Below is a small trained network, with its code and all its weights. Each question gives an input and a class and asks what happens when units are switched off, that is, made to give their printed mean instead of their output.

import numpy as np


def w(rows, s, z=0):
    codes = np.array(rows[::2]) - 128.0
    scale = np.full(codes.shape[1], s)
    scale[-1] = z or s
    return codes * scale


def norm(h):
    return h / np.sqrt((h * h).mean(-1, keepdims=True) + 1e-5)


def f(y):
    return np.maximum(y, 0)


def log_softmax(a):
    a = a - a.max(-1, keepdims=True)
    return a - np.log(np.exp(a).sum(-1, keepdims=True))


def net(x, mask):
    res = np.array(x, float).reshape(1, 2) / 4 @ E
    u = 0
    for l in range(3):
        y = f(norm(res) @ A[l][:, :-1].T + A[l][:, -1])
        res = res + np.where(mask[u : u + 3], y, B[l][:, -1]) @ B[l][:, :-1]
        u += 3
    return log_softmax(norm(res)[-1] @ U[:, :-1].T + U[:, -1])


A, B = {}, {}
E = w([
[209,217,255,96,131,154,117,143],'x0',
[19,197,69,159,135,152,76,111],'x1',
],0.0042)
A[0] = w([
[31,247,129,55,205,146,121,75,61],'0.n0',
[117,40,87,201,222,158,120,206,191],'0.n1',
[96,82,199,103,168,26,254,190,3],'0.n2',
],0.0033,0.0054)
B[0] = w([
[115,26,252,36,152,51,172,139,197],'0.n0',
[154,134,168,75,105,143,159,85,254],'0.n1',
[242,254,189,135,226,93,103,144,135],'0.n2',
],0.0056,0.0031)
A[1] = w([
[197,103,157,139,58,166,120,163,131],'1.n0',
[1,185,148,157,174,105,46,156,18],'1.n1',
[161,98,59,190,170,118,144,164,252],'1.n2',
],0.0066,0.0036)
B[1] = w([
[105,134,198,36,197,100,154,139,252],'1.n0',
[254,67,207,52,215,81,154,182,226],'1.n1',
[232,192,209,148,108,142,68,134,183],'1.n2',
],0.0075,0.0041)
A[2] = w([
[28,144,166,72,132,116,164,74,156],'2.n0',
[196,153,122,113,70,173,75,102,255],'2.n1',
[149,254,198,154,56,125,152,167,112],'2.n2',
],0.0074,0.0029)
B[2] = w([
[49,78,19,207,33,114,163,86,253],'2.n0',
[53,208,85,185,175,160,73,149,238],'2.n1',
[148,139,2,239,124,188,17,123,224],'2.n2',
],0.0075,0.0041)
U = w([
[235,32,241,31,253,21,165,126,238],'0',
[161,204,61,239,198,204,19,92,190],'1',
[59,12,50,188,54,51,207,15,251],'2',
[47,174,185,35,30,194,221,230,2],'3',
[68,208,97,22,47,203,218,220,2],'4',
[104,210,151,62,24,187,224,212,2],'5',
[59,190,173,38,26,222,225,243,2],'6',
[111,200,125,54,18,204,238,220,2],'7',
],0.011,0.0087)

Each question gives the input, the list of numbers given to net, and the class t.
The units are the neurons (one row each of A and B). Each row of codes is followed by its name. A weight is (code - 128) times the scale printed after its matrix; where a second scale follows, it is the last column's (A, B and U).
mask holds one flag per neuron, layer by layer. A switched-off neuron (its flag False) gives its mean, the last column of its row in B, instead of its output. The means were averaged over made-up inputs and are rounded, as every weight is.
A unit's drop is (log p(t) with every unit on - log p(t) with that unit switched off) / (log p(t) with every unit on - log p(t) with every unit switched off).
The circuit of an input: a set's keep is (log p(t) with only the set's units on - log p(t) with every unit switched off) / (log p(t) with every unit on - log p(t) with every unit switched off). Starting from all 9 units, units are removed one at a time, each time the one whose removal leaves the highest keep (on an exact tie, the one counted first), for as long as the keep stays at least 0.8.
units of the circuit, in order: the units of the circuit, biggest drop first
unit that matters most: the unit with the biggest drop
k most important neurons: the k neurons with the biggest drops, biggest first
k most important neurons of layer l: the k neurons of layer l with the biggest drops, biggest first
drop of u: that unit's drop, to one decimal
input [-4,0], class 1: unit that matters most : 0.n0
input [-1,-3], class 2: 4 most important neurons : 1.n1, 0.n1, 1.n0, 2.n0
input [-7,8], class 0: units of the circuit, in order : 1.n1, 2.n2
input [1,-3], class 2: 2 most important neurons : 1.n1, 2.n0
input [8,-3], class 1: 2 most important neurons : 2.n2, 1.n1
input [-4,-2], class 1: 3 most important neurons : 0.n0, 1.n0, 1.n2
input [-8,-8], class 0: 2 most important neurons : 2.n0, 2.n2
input [-2,-3], class 2: 2 most important neurons : 0.n1, 1.n1
input [4,5], class 0: 2 most important neurons : 1.n1, 0.n1
input [1,-2], class 2: units of the circuit, in order : 1.n1, 2.n0
input [-6,4], class 1: 3 most important neurons : 1.n2, 1.n0, 0.n0
input [-8,8], class 0: 4 most important neurons : 1.n1, 1.n2, 2.n0, 2.n2
input [4,-1], class 1: 3 most important neurons : 1.n1, 2.n2, 0.n0
input [-6,7], class 0: 3 most important neurons : 1.n1, 1.n2, 2.n0
input [8,-1], class 1: unit that matters most : 2.n2
input [3,1], class 2: 2 most important neurons of layer 2 : 2.n0, 2.n1
input [2,-1], class 2: drop of 1.n1 : 0.7
input [0,-1], class 2: drop of 1.n1 : 1.0
input [-8,-3], class 1: drop of 1.n2 : 1.6
input [3,8], class 0: most important neuron of layer 1 : 1.n1
